[[ 0.60  0.57]
 [-2.31  2.51]
 [-0.64  1.53]
 [-3.31  0.83]
 [-5.39 -1.86]]
:
[[ 0.60  0.57]
 [-2.31  2.51]
 [-0.64  1.53]]

[[-2.55  3.88  1.65 -3.42 -3.58]
 [ 1.27 -0.87  1.23 -0.27 -1.68]
 [ 4.07 -0.49  0.55  4.95 -2.73]
 [ 0.14  2.31 -3.45  4.22 -4.25]]
:
[[-2.55  3.88]
 [ 1.27 -0.87]
 [ 4.07 -0.49]]

[[ 0.87  2.63  1.76 -0.25 -3.33]
 [ 0.58  0.46  1.21 -0.29 -1.50]
 [ 0.74  1.94  1.75 -0.38 -2.81]
 [ 1.02  3.93  0.36  0.15 -2.98]
 [ 0.52  1.03  1.42 -0.66 -1.76]]
:
[[0.87 2.63]
 [0.58 0.46]
 [0.74 1.94]]

[[-1.12  1.39 -0.26 -0.99 -0.43]
 [ 1.22 -1.78  1.29  1.85 -1.00]
 [ 1.21 -0.82  0.12  0.47  0.52]
 [ 1.28  4.13 -0.94  0.57  2.13]]
:
[[-1.12  1.39]
 [ 1.22 -1.78]
 [ 1.21 -0.82]]

[[ 0.05  2.02  0.04]
 [ 2.19  3.89 -2.05]
 [-0.39  1.42 -3.44]
 [ 3.82  3.20  0.64]
 [ 4.72  3.65 -0.17]]
:
[[ 0.05  2.02]
 [ 2.19  3.89]
 [-0.39  1.42]]

[[ 3.95 -1.10  1.40]
 [ 2.92 -0.39  2.77]
 [ 0.30  0.74  3.39]]
:
[[ 3.95 -1.10]
 [ 2.92 -0.39]
 [ 0.30  0.74]]

[[-0.13 -0.51 -3.65  0.65]
 [ 0.52  0.44  0.02 -0.81]
 [-0.49 -0.14 -4.07  2.02]]
:
[[-0.13 -0.51]
 [ 0.52  0.44]
 [-0.49 -0.14]]
---
[[-1.78  0.47 -1.65 -3.38  1.78]
 [-1.21 -0.67 -4.08 -2.08  0.89]
 [ 2.15 -1.42 -0.35  4.51 -2.61]
 [-1.02  0.59  0.38 -1.48  1.30]
 [ 0.05  0.08  0.28  0.27  0.64]]
:
[[-0.67 -4.08]
 [-1.42 -0.35]]

[[-0.97 -4.24  0.76 -3.63 -3.99]
 [-0.01 -3.87 -0.70 -3.04 -2.72]
 [-0.63 -4.82  0.18 -2.35 -3.22]]
:
[[-3.87 -0.70]
 [-4.82  0.18]]

[[-0.34  0.79 -1.82  1.37 -4.43]
 [-0.35 -2.86  1.59 -0.28 -4.84]
 [ 0.53 -1.38  0.78 -0.27 -0.46]]
:
[[-2.86  1.59]
 [-1.38  0.78]]

[[ 1.34  0.65  0.14  1.78]
 [ 0.12  3.54  3.23  3.41]
 [-2.71 -3.29  1.06 -2.89]
 [ 2.02  2.19  1.97  4.15]]
:
[[ 3.54  3.23]
 [-3.29  1.06]]

[[-1.09 -3.98 -1.43  1.43  1.41]
 [-0.45  2.31  0.29 -1.17 -1.24]
 [ 0.17 -3.73  1.87 -1.83 -3.00]]
:
[[ 2.31  0.29]
 [-3.73  1.87]]

[[-1.99  4.61  0.86 -0.16]
 [-0.17  1.65 -0.30  0.54]
 [-1.57  3.66  0.26 -0.12]
 [-0.87  4.53 -0.96  0.77]
 [ 0.16  2.06 -1.51  0.95]]
:
[[ 1.65 -0.30]
 [ 3.66  0.26]]
---
[[-1.67 -0.74]
 [ 4.62 -3.29]]
:
[-0.74  4.62]

[[ 1.74 -4.01 -0.15 -1.95  3.28]
 [-1.59  0.78 -1.43  4.00  2.06]
 [ 1.86  1.20  1.60 -2.95 -2.87]
 [ 2.40 -1.97  4.87  0.38 -0.49]]
:
[ 3.28  4.00  1.60 -1.97]

[[-2.17  0.65]
 [ 4.50 -1.03]
 [-4.47  1.26]
 [-1.90  0.16]
 [ 3.86 -1.38]]
:
[0.65 4.50]

[[-0.91 -3.23  2.23 -3.02]
 [ 2.56  2.54 -4.09  4.03]
 [ 2.17 -3.36 -1.10 -0.18]
 [-1.47 -2.30  2.77 -3.87]]
:
[-3.02 -4.09 -3.36 -1.47]

[[-2.83  1.69  0.24 -2.58]
 [-2.75 -1.11  0.18 -2.48]
 [ 0.28 -3.88 -0.32  0.07]]
:
[-2.58  0.18 -3.88]

[[ 4.57  0.77  3.36]
 [-0.49 -3.08 -1.64]]
:
[ 3.36 -3.08]

[[-3.52 -3.91]
 [ 2.46  1.64]
 [-2.55 -1.63]]
:
[-3.91  2.46]

[[-4.87 -1.48 -0.30 -3.74]
 [ 2.99 -2.31  3.74 -3.20]
 [ 2.87 -2.26  3.63 -3.38]
 [-2.80  2.40 -3.84  3.18]]
:
[-3.74  3.74 -2.26 -2.80]
